Here is a tiny trained network, its code and every weight. The questions are about switching its units off for an input and a class, where a switched-off unit gives its printed mean instead of its output.

import numpy as np


def w(rows, s, z=0):
    codes = np.array(rows[::2]) - 128.0
    scale = np.full(codes.shape[1], s)
    scale[-1] = z or s
    return codes * scale


def f(y):
    return y / 2 * (1 + np.tanh(0.7978845608 * (y + 0.044715 * y**3)))


def log_softmax(a):
    a = a - a.max(-1, keepdims=True)
    return a - np.log(np.exp(a).sum(-1, keepdims=True))


def net(x, mask):
    res = np.array(x, float).reshape(1, 5) / 4 @ E
    y = f(res @ A[0][:, :-1].T + A[0][:, -1])
    res = res + np.where(mask, y, B[0][:, -1]) @ B[0][:, :-1]
    return log_softmax(res[-1] @ U[:, :-1].T + U[:, -1])


A, B = {}, {}
E = w([
[65,2,127,214],'x0',
[124,128,148,129],'x1',
[130,125,119,129],'x2',
[124,125,123,123],'x3',
[232,7,167,49],'x4',
],0.0065)
A[0] = w([
[177,67,127,52,72],'n0',
[97,154,44,212,255],'n1',
[92,38,76,195,46],'n2',
[36,205,121,165,32],'n3',
[182,206,140,94,58],'n4',
[213,3,211,45,107],'n5',
[188,233,75,10,83],'n6',
],0.0075,0.0084)
B[0] = w([
[10,191,21,151,151],'n0',
[130,131,134,40,254],'n1',
[15,55,199,174,147],'n2',
[74,140,44,147,143],'n3',
[60,103,157,178,132],'n4',
[74,172,93,83,229],'n5',
[46,31,213,176,170],'n6',
],0.012,0.0082)
U = w([
[69,77,175,180,126],'0',
[64,205,65,118,10],'1',
[141,125,146,81,202],'2',
[142,131,144,104,230],'3',
[143,126,136,99,214],'4',
[239,148,135,131,103],'5',
[173,139,105,240,30],'6',
[162,124,117,250,41],'7',
],0.017,0.013)

Each question gives the input, the list of numbers given to net, and the class t.
The units are the neurons (one row each of A and B). Each row of codes is followed by its name. A weight is (code - 128) times the scale printed after its matrix; where a second scale follows, it is the last column's (A, B and U).
mask holds one flag per neuron, in row order. A switched-off neuron (its flag False) gives its mean, the last column of its row in B, instead of its output. The means were averaged over made-up inputs and are rounded, as every weight is.
A unit's drop is (log p(t) with every unit on - log p(t) with that unit switched off) / (log p(t) with every unit on - log p(t) with every unit switched off).
The circuit of an input: a set's keep is (log p(t) with only the set's units on - log p(t) with every unit switched off) / (log p(t) with every unit on - log p(t) with every unit switched off). Starting from all 7 units, units are removed one at a time, each time the one whose removal leaves the highest keep (on an exact tie, the one counted first), for as long as the keep stays at least 0.8.
units of the circuit, in order: the units of the circuit, biggest drop first
most important unit: the unit with the biggest drop
top k neurons: the k neurons with the biggest drops, biggest first
drop when u is switched off: that unit's drop, to one decimal
input [5,6,8,-3,-4], class 2: units of the circuit, in order	n1, n0
input [-7,-2,-5,2,6], class 0: top 2 neurons	n6, n1
input [2,-5,3,1,8], class 1: units of the circuit, in order	n0, n5
input [-2,-4,0,-7,-5], class 3: units of the circuit, in order	n5
input [-5,0,0,-2,7], class 1: units of the circuit, in order	n0, n5
input [6,-8,5,-5,-4], class 4: top 2 neurons	n1, n6
input [-7,-1,-7,2,7], class 0: top 2 neurons	n6, n1
input [-5,4,6,7,-6], class 3: top 3 neurons	n5, n0, n6
input [-6,-2,1,6,-3], class 0: top 3 neurons	n6, n4, n5
input [-7,-4,-3,-7,5], class 0: top 3 neurons	n6, n1, n4
input [3,-6,3,5,-4], class 4: top 2 neurons	n5, n0
input [-6,-6,5,2,7], class 1: top 2 neurons	n0, n5
input [-7,3,2,-2,-6], class 0: drop when n5 is switched off	0.1
input [-1,-3,5,3,-4], class 2: drop when n1 is switched off	0.2
input [-2,-7,-8,6,-5], class 2: drop when n5 is switched off	0.4
input [-4,-1,4,6,8], class 1: most important unit	n0
